Below is a small trained network, with its code and all its weights. Each question gives an input and a class and asks what happens when units are switched off, that is, made to give their printed mean instead of their output.

import numpy as np


def w(rows, s, z=0):
    codes = np.array(rows[::2]) - 128.0
    scale = np.full(codes.shape[1], s)
    scale[-1] = z or s
    return codes * scale


def f(y):
    return y / 2 * (1 + np.tanh(0.7978845608 * (y + 0.044715 * y**3)))


def log_softmax(a):
    a = a - a.max(-1, keepdims=True)
    return a - np.log(np.exp(a).sum(-1, keepdims=True))


def net(x, mask):
    res = np.array(x, float).reshape(1, 2) / 4 @ E
    y = f(res @ A[0][:, :-1].T + A[0][:, -1])
    res = res + np.where(mask, y, B[0][:, -1]) @ B[0][:, :-1]
    return log_softmax(res[-1] @ U[:, :-1].T + U[:, -1])


A, B = {}, {}
E = w([
[181,132,87,55,163,56,2,240,90,110,211,194],'x0',
[198,196,165,181,204,21,71,6,79,186,167,158],'x1',
],0.0093)
A[0] = w([
[87,53,45,119,50,190,100,220,160,134,171,132,203],'N1',
[102,141,197,193,131,100,164,41,201,140,78,73,213],'N2',
[217,159,76,145,147,58,49,118,94,137,159,182,219],'N3',
[102,110,93,153,55,218,158,143,189,97,44,51,179],'N4',
[75,122,151,130,92,182,234,120,156,105,115,95,173],'N5',
[110,78,133,127,164,124,82,103,135,117,164,98,57],'N6',
[185,210,94,99,201,82,26,136,105,117,210,200,219],'N7',
[54,106,106,72,51,244,189,125,239,61,67,56,196],'N8',
[236,126,181,161,236,2,128,100,37,124,116,153,243],'N9',
[125,56,155,195,78,152,199,81,151,77,62,55,225],'N10',
[190,125,72,61,125,78,60,170,97,83,212,215,253],'N11',
],0.007,0.0041)
B[0] = w([
[174,151,69,94,74,218,109,119,115,146,24,82,208],'N1',
[131,115,48,150,145,68,217,56,63,126,152,107,215],'N2',
[199,91,149,209,159,39,136,156,161,183,142,161,216],'N3',
[68,136,65,62,141,65,192,78,78,79,76,106,217],'N4',
[82,98,62,124,152,33,156,83,87,121,121,55,203],'N5',
[123,49,142,115,129,135,79,108,153,140,189,105,125],'N6',
[179,175,193,232,135,56,148,187,167,183,116,170,239],'N7',
[65,87,34,67,109,117,128,77,83,121,71,75,247],'N8',
[254,104,109,191,191,73,158,94,126,172,176,183,229],'N9',
[85,103,33,135,149,81,211,98,70,80,141,68,221],'N10',
[199,181,201,119,71,164,120,246,212,183,131,163,238],'N11',
],0.0081,0.015)
U = w([
[189,117,82,218,243,90,164,66,85,143,194,151,192],'0',
[175,137,228,178,167,15,64,205,229,133,199,226,145],'1',
[77,118,190,160,138,150,44,139,96,105,210,145,8],'2',
[84,46,249,126,145,164,121,120,99,136,160,167,3],'3',
[115,126,87,1,97,223,50,139,124,104,93,133,104],'4',
[58,68,195,114,163,139,45,103,166,69,211,175,8],'5',
[180,188,171,169,39,209,97,186,208,128,106,154,222],'6',
[33,96,69,116,132,73,161,109,93,13,115,60,152],'7',
],0.0066,0.0024)

Each question gives the input, the list of numbers given to net, and the class t.
The units are the neurons (one row each of A and B). Each row of codes is followed by its name. A weight is (code - 128) times the scale printed after its matrix; where a second scale follows, it is the last column's (A, B and U).
mask holds one flag per neuron, in row order. A switched-off neuron (its flag False) gives its mean, the last column of its row in B, instead of its output. The means were averaged over made-up inputs and are rounded, as every weight is.
A unit's drop is (log p(t) with every unit on - log p(t) with that unit switched off) / (log p(t) with every unit on - log p(t) with every unit switched off).
The circuit of an input: a set's keep is (log p(t) with only the set's units on - log p(t) with every unit switched off) / (log p(t) with every unit on - log p(t) with every unit switched off). Starting from all 11 units, units are removed one at a time, each time the one whose removal leaves the highest keep (on an exact tie, the one counted first), for as long as the keep stays at least 0.8.
circuit, biggest first: the units of the circuit, biggest drop first
most important unit: the unit with the biggest drop
top k neurons: the k neurons with the biggest drops, biggest first
drop when u is switched off: that unit's drop, to one decimal
input [-1,0], class 7: most important unit -> N9
input [2,-6], class 4: circuit, biggest first -> (N1 N2)
input [0,3], class 1: top 2 neurons -> (N10 N8)
input [0,-1], class 7: top 3 neurons -> (N11 N9 N7)
input [5,-3], class 6: top 2 neurons -> (N1 N9)
input [5,-2], class 1: top 2 neurons -> (N8 N7)
input [0,4], class 1: top 2 neurons -> (N10 N8)
input [4,-4], class 6: drop when N11 is switched off -> 0.1
input [0,7], class 1: drop when N10 is switched off -> 0.1
input [7,-4], class 6: drop when N1 is switched off -> 0.4
